Below is a small trained network, with its code and all its weights. Each question gives an input and a target symbol and asks what happens when units are switched off, that is, made to give their printed mean instead of their output.

import numpy as np


def w(rows, s, z=0):
    codes = np.array(rows[::2]) - 128.0
    scale = np.full(codes.shape[1], s)
    scale[-1] = z or s
    return codes * scale


def f(y):
    return y / 2 * (1 + np.tanh(0.7978845608 * (y + 0.044715 * y**3)))


def softmax(a):
    e = np.exp(a - a.max(-1, keepdims=True))
    return e / e.sum(-1, keepdims=True)


def log_softmax(a):
    a = a - a.max(-1, keepdims=True)
    return a - np.log(np.exp(a).sum(-1, keepdims=True))


def net(x, mask):
    ids = ['ΘΛΞΠΣΦαβγδηψω'.index(c) for c in x.split()]
    T = len(ids)
    res = E[ids] + P[:T]
    u = 0
    for l in range(2):
        r = res
        for j in range(2):
            rows = slice(4 * j, 4 * j + 4)
            q, k, v = (r @ M[l][rows].T for M in (Q, K, V))
            z = softmax(np.where(np.tri(T) > 0, q @ k.T / 4**0.5, -1e9)) @ v
            o = O[l][rows]
            res = res + np.where(mask[u + j], z, o[:, -1]) @ o[:, :-1]
        u += 2
        y = f(res @ A[l][:, :-1].T + A[l][:, -1])
        res = res + np.where(mask[u : u + 12], y, B[l][:, -1]) @ B[l][:, :-1]
        u += 12
    return log_softmax(res[-1] @ U[:, :-1].T + U[:, -1])


Q, K, V, O, A, B = {}, {}, {}, {}, {}, {}
E = w([
[22,155,91,140,82,156,156],'Θ',
[150,142,121,77,36,126,196],'Λ',
[117,144,110,42,178,131,197],'Ξ',
[119,155,166,158,161,122,76],'Π',
[192,114,147,37,102,124,81],'Σ',
[143,114,77,40,139,159,112],'Φ',
[152,71,96,107,92,187,152],'α',
[158,215,62,51,183,168,102],'β',
[148,132,47,176,191,108,57],'γ',
[158,255,174,149,96,221,210],'δ',
[169,149,103,205,170,7,144],'η',
[148,104,172,90,181,205,167],'ψ',
[166,59,75,148,142,131,143],'ω',
],0.015)
P = w([
[37,171,98,83,60,29,106],'0',
[67,151,88,78,82,46,113],'1',
[100,143,85,72,104,59,112],'2',
[126,130,88,86,118,83,120],'3',
[152,117,101,89,140,106,130],'4',
[176,105,103,97,164,125,139],'5',
[197,96,107,104,180,150,154],'6',
[219,82,117,116,209,173,154],'7',
[235,81,125,122,213,197,165],'8',
[255,61,142,123,233,217,164],'9',
],0.0072)
Q[0] = w([
[112,144,136,136,125,117,131],'L0H0',
[135,104,133,127,132,148,134],'L0H0',
[87,143,166,167,128,116,134],'L0H0',
[133,119,116,150,133,155,143],'L0H0',
[110,125,155,154,97,160,133],'L0H1',
[109,156,143,150,157,127,135],'L0H1',
[116,103,115,145,124,148,151],'L0H1',
[48,139,180,248,138,108,91],'L0H1',
],0.016)
K[0] = w([
[118,161,138,112,113,127,119],'L0H0',
[126,106,145,112,160,153,148],'L0H0',
[85,167,173,108,84,122,138],'L0H0',
[118,92,135,114,120,152,128],'L0H0',
[78,139,108,71,115,139,156],'L0H1',
[106,148,153,129,68,126,111],'L0H1',
[133,83,111,83,104,143,127],'L0H1',
[5,142,115,97,69,90,98],'L0H1',
],0.014)
V[0] = w([
[117,175,106,154,128,131,168],'L0H0',
[106,165,117,135,130,117,120],'L0H0',
[81,155,124,124,98,87,130],'L0H0',
[85,103,137,142,139,144,162],'L0H0',
[109,39,164,135,110,156,109],'L0H1',
[98,92,132,78,199,98,154],'L0H1',
[118,107,95,174,112,51,97],'L0H1',
[111,78,82,93,152,98,1],'L0H1',
],0.0096)
O[0] = w([
[106,162,176,160,160,134,133,130],'L0H0',
[151,183,149,171,128,122,154,133],'L0H0',
[118,115,171,128,109,118,116,163],'L0H0',
[190,96,126,144,159,158,167,52],'L0H0',
[145,77,79,114,71,56,201,2],'L0H1',
[113,154,118,16,213,120,189,226],'L0H1',
[153,192,102,203,113,185,224,22],'L0H1',
[253,196,72,90,109,108,148,119],'L0H1',
],0.0067,0.0029)
A[0] = w([
[167,35,160,148,43,83,142,236],'L0N0',
[31,122,149,212,162,142,110,139],'L0N1',
[59,100,118,150,71,143,183,238],'L0N2',
[112,75,68,169,124,90,130,135],'L0N3',
[248,95,132,76,126,226,142,252],'L0N4',
[109,140,156,87,156,20,149,210],'L0N5',
[172,80,134,121,173,133,23,213],'L0N6',
[79,157,173,92,149,169,193,201],'L0N7',
[156,138,36,129,203,2,192,213],'L0N8',
[108,141,69,160,193,103,33,136],'L0N9',
[31,139,51,159,175,136,149,166],'L0N10',
[140,177,150,125,117,46,73,197],'L0N11',
],0.0067,0.0023)
B[0] = w([
[211,52,198,179,77,140,125,151],'L0N0',
[164,197,88,122,88,124,98,153],'L0N1',
[148,128,164,79,91,148,122,154],'L0N2',
[112,122,115,151,85,166,172,121],'L0N3',
[190,154,111,101,166,208,156,254],'L0N4',
[182,123,187,138,70,43,103,186],'L0N5',
[181,105,39,117,158,128,76,193],'L0N6',
[139,152,211,107,97,171,133,190],'L0N7',
[150,105,79,180,16,95,141,215],'L0N8',
[137,93,98,149,128,105,61,150],'L0N9',
[175,101,110,81,2,131,71,148],'L0N10',
[151,168,134,162,146,117,86,162],'L0N11',
],0.0073,0.007)
Q[1] = w([
[47,94,114,171,148,125,145],'L1H0',
[154,140,157,70,105,175,216],'L1H0',
[155,156,166,152,141,98,112],'L1H0',
[168,148,60,115,115,160,67],'L1H0',
[120,131,61,188,128,102,168],'L1H1',
[173,109,95,98,154,128,162],'L1H1',
[88,127,123,202,167,136,93],'L1H1',
[2,135,163,178,150,145,164],'L1H1',
],0.0098)
K[1] = w([
[121,216,254,149,32,50,120],'L1H0',
[204,83,114,35,115,174,115],'L1H0',
[138,153,78,144,198,74,65],'L1H0',
[100,102,90,188,196,174,178],'L1H0',
[180,142,59,185,29,37,141],'L1H1',
[185,66,143,171,149,127,137],'L1H1',
[42,163,131,90,58,41,158],'L1H1',
[142,215,219,95,38,96,122],'L1H1',
],0.0064)
V[1] = w([
[75,106,56,108,133,147,148],'L1H0',
[98,104,76,136,156,124,117],'L1H0',
[181,84,141,176,165,158,93],'L1H0',
[108,146,132,197,143,139,161],'L1H0',
[56,111,104,128,120,147,255],'L1H1',
[106,213,107,108,164,79,85],'L1H1',
[134,154,87,88,159,193,93],'L1H1',
[117,119,83,189,88,99,98],'L1H1',
],0.008)
O[1] = w([
[48,114,83,96,70,165,92,104],'L1H0',
[94,123,107,124,106,127,106,99],'L1H0',
[131,146,120,188,124,57,121,150],'L1H0',
[106,98,100,155,167,138,127,20],'L1H0',
[46,105,74,98,145,123,158,1],'L1H1',
[135,121,157,106,165,167,3,140],'L1H1',
[91,210,134,145,68,126,66,216],'L1H1',
[192,84,69,155,132,207,130,93],'L1H1',
],0.0072,0.0088)
A[1] = w([
[167,34,140,104,74,231,105,193],'L1N0',
[80,100,202,64,95,120,37,135],'L1N1',
[108,163,63,133,91,106,66,78],'L1N2',
[167,17,3,80,91,98,227,188],'L1N3',
[85,191,194,177,119,210,176,112],'L1N4',
[131,226,165,44,108,202,134,88],'L1N5',
[147,193,147,112,116,142,126,151],'L1N6',
[174,200,214,66,176,161,198,107],'L1N7',
[119,242,133,70,63,198,124,58],'L1N8',
[177,84,41,245,201,116,237,120],'L1N9',
[186,175,22,107,204,170,32,252],'L1N10',
[124,105,24,94,164,17,75,170],'L1N11',
],0.0057,0.0042)
B[1] = w([
[121,157,101,67,100,255,159,177],'L1N0',
[113,137,129,67,156,168,134,207],'L1N1',
[117,78,161,97,105,192,103,151],'L1N2',
[69,233,148,156,205,118,157,176],'L1N3',
[83,62,105,197,89,77,161,153],'L1N4',
[126,67,73,133,177,99,110,242],'L1N5',
[106,113,109,166,157,103,117,202],'L1N6',
[136,40,114,208,168,128,154,225],'L1N7',
[102,72,35,144,147,90,88,226],'L1N8',
[152,87,152,7,110,128,55,171],'L1N9',
[34,132,175,175,121,138,183,254],'L1N10',
[100,110,210,162,41,68,166,161],'L1N11',
],0.0066,0.012)
U = w([
[110,147,142,195,43,165,123,69],'Θ',
[104,65,221,162,96,173,199,152],'Λ',
[113,64,169,72,228,131,153,125],'Ξ',
[149,88,144,124,142,181,135,88],'Π',
[237,123,112,165,110,68,105,136],'Σ',
[121,81,22,55,57,133,70,99],'Φ',
[81,254,198,221,129,69,160,252],'α',
[112,165,106,131,164,128,58,173],'β',
[163,122,66,162,174,205,122,34],'γ',
[116,157,224,83,117,218,96,68],'δ',
[68,64,86,231,178,101,150,128],'η',
[86,146,190,108,49,43,108,130],'ψ',
[117,241,117,95,154,186,171,195],'ω',
],0.0062,0.0038)

Each question gives the input, a string of symbols that net reads in full, and the target symbol t.
The units are the heads (4 rows each of Q, K, V and O) and the neurons (one row each of A and B). Each row of codes is followed by its name. A weight is (code - 128) times the scale printed after its matrix; where a second scale follows, it is the last column's (O, A, B and U).
mask holds one flag per unit, layer by layer, with each layer's heads first. A switched-off unit (its flag False) gives its mean, the last column of its rows in O or B, instead of its output. The means were averaged over made-up inputs and are rounded, as every weight is.
A unit's drop is (log p(t) with every unit on - log p(t) with that unit switched off) / (log p(t) with every unit on - log p(t) with every unit switched off).
The circuit of an input: a set's keep is (log p(t) with only the set's units on - log p(t) with every unit switched off) / (log p(t) with every unit on - log p(t) with every unit switched off). Starting from the 12 units with the biggest drops (on a tie, the unit counted first), units are removed one at a time, each time the one whose removal leaves the highest keep (on an exact tie, the one counted first), for as long as the keep stays at least 0.8.
circuit, biggest first: the units of the circuit, biggest drop first
most important unit: the unit with the biggest drop
top k neurons: the k neurons with the biggest drops, biggest first
top k neurons in layer l: the k neurons of layer l with the biggest drops, biggest first
heads that matter: for each layer, one digit per head in row order, 1 if its drop is at least 0.15 and else 0, layers parted by /
input η ω Ξ Φ Λ ψ, target Ξ: circuit, biggest first -> (L0H1 L0N8)
input Λ Π Φ α Λ, target α: most important unit -> L1H1
input δ Φ ψ Λ Ξ Λ Λ Λ Π, target α: heads that matter -> 00 / 10
input Σ γ Λ Φ, target γ: heads that matter -> 01 / 01
input Σ Λ β Θ Σ Λ Λ Σ, target Σ: top 2 neurons -> (L0N4 L0N0)
input ω Λ Φ β Θ δ ω Ξ, target ω: top 2 neurons -> (L1N3 L0N8)
input Λ Ξ Φ γ, target Θ: top 2 neurons -> (L1N10 L0N8)
input ψ Λ α δ Θ δ, target η: circuit, biggest first -> (L1N4 L1N8 L1N5 L1N7)
input Θ Ξ Θ Θ γ Θ Θ δ, target η: top 2 neurons -> (L1N4 L0N1)
input Σ Σ Ξ, target Σ: heads that matter -> 01 / 00
input β Λ Σ Σ Ξ Θ Ξ Φ Λ, target Φ: heads that matter -> 10 / 11
input ψ Θ β, target ψ: heads that matter -> 10 / 00
input η Λ Σ, target η: heads that matter -> 01 / 00
input δ Θ Φ, target δ: heads that matter -> 01 / 01
input Ξ Σ Λ Σ Ξ Θ Θ Θ Λ Λ, target Λ: top neuron in layer 0 -> (L0N0)
input Λ Σ Λ Λ, target Σ: heads that matter -> 00 / 10
input Π Σ Λ Σ Σ Θ, target Φ: heads that matter -> 00 / 00
input Σ β ψ Σ ω Σ Π, target α: top 4 neurons -> (L1N10 L1N5 L1N8 L1N11)
input Σ Σ η Λ, target η: heads that matter -> 01 / 00
input Λ Σ α Λ Σ γ, target Θ: top 2 neurons -> (L1N10 L1N11)
input Π Λ η Λ δ Ξ, target δ: heads that matter -> 01 / 00
input Ξ δ Ξ Λ η Λ Λ α Φ Ξ, target α: top neuron -> (L1N3)
input Ξ Σ Σ Ξ Φ γ Λ Σ, target γ: top 2 neurons -> (L0N4 L0N9)
input γ Λ Λ Λ Σ Λ, target Σ: top 2 neurons in layer 0 -> (L0N4 L0N6)
input Φ α Π Λ Λ Θ ω Π Λ, target ω: heads that matter -> 11 / 01
input δ Σ Σ ω Λ γ Σ Σ, target γ: top 4 neurons -> (L0N4 L0N9 L1N0 L0N5)
input Λ δ ψ Λ, target ψ: top 2 neurons in layer 0 -> (L0N5 L0N4)
input Ξ ψ Σ ω Λ, target ω: top neuron in layer 1 -> (L1N3)
input γ Σ Λ Ξ Λ Λ Λ Ξ, target Ξ: top 2 neurons -> (L0N7 L1N7)
input Θ η η ψ δ Λ Ξ Ξ β, target β: top 2 neurons in layer 1 -> (L1N8 L1N5)
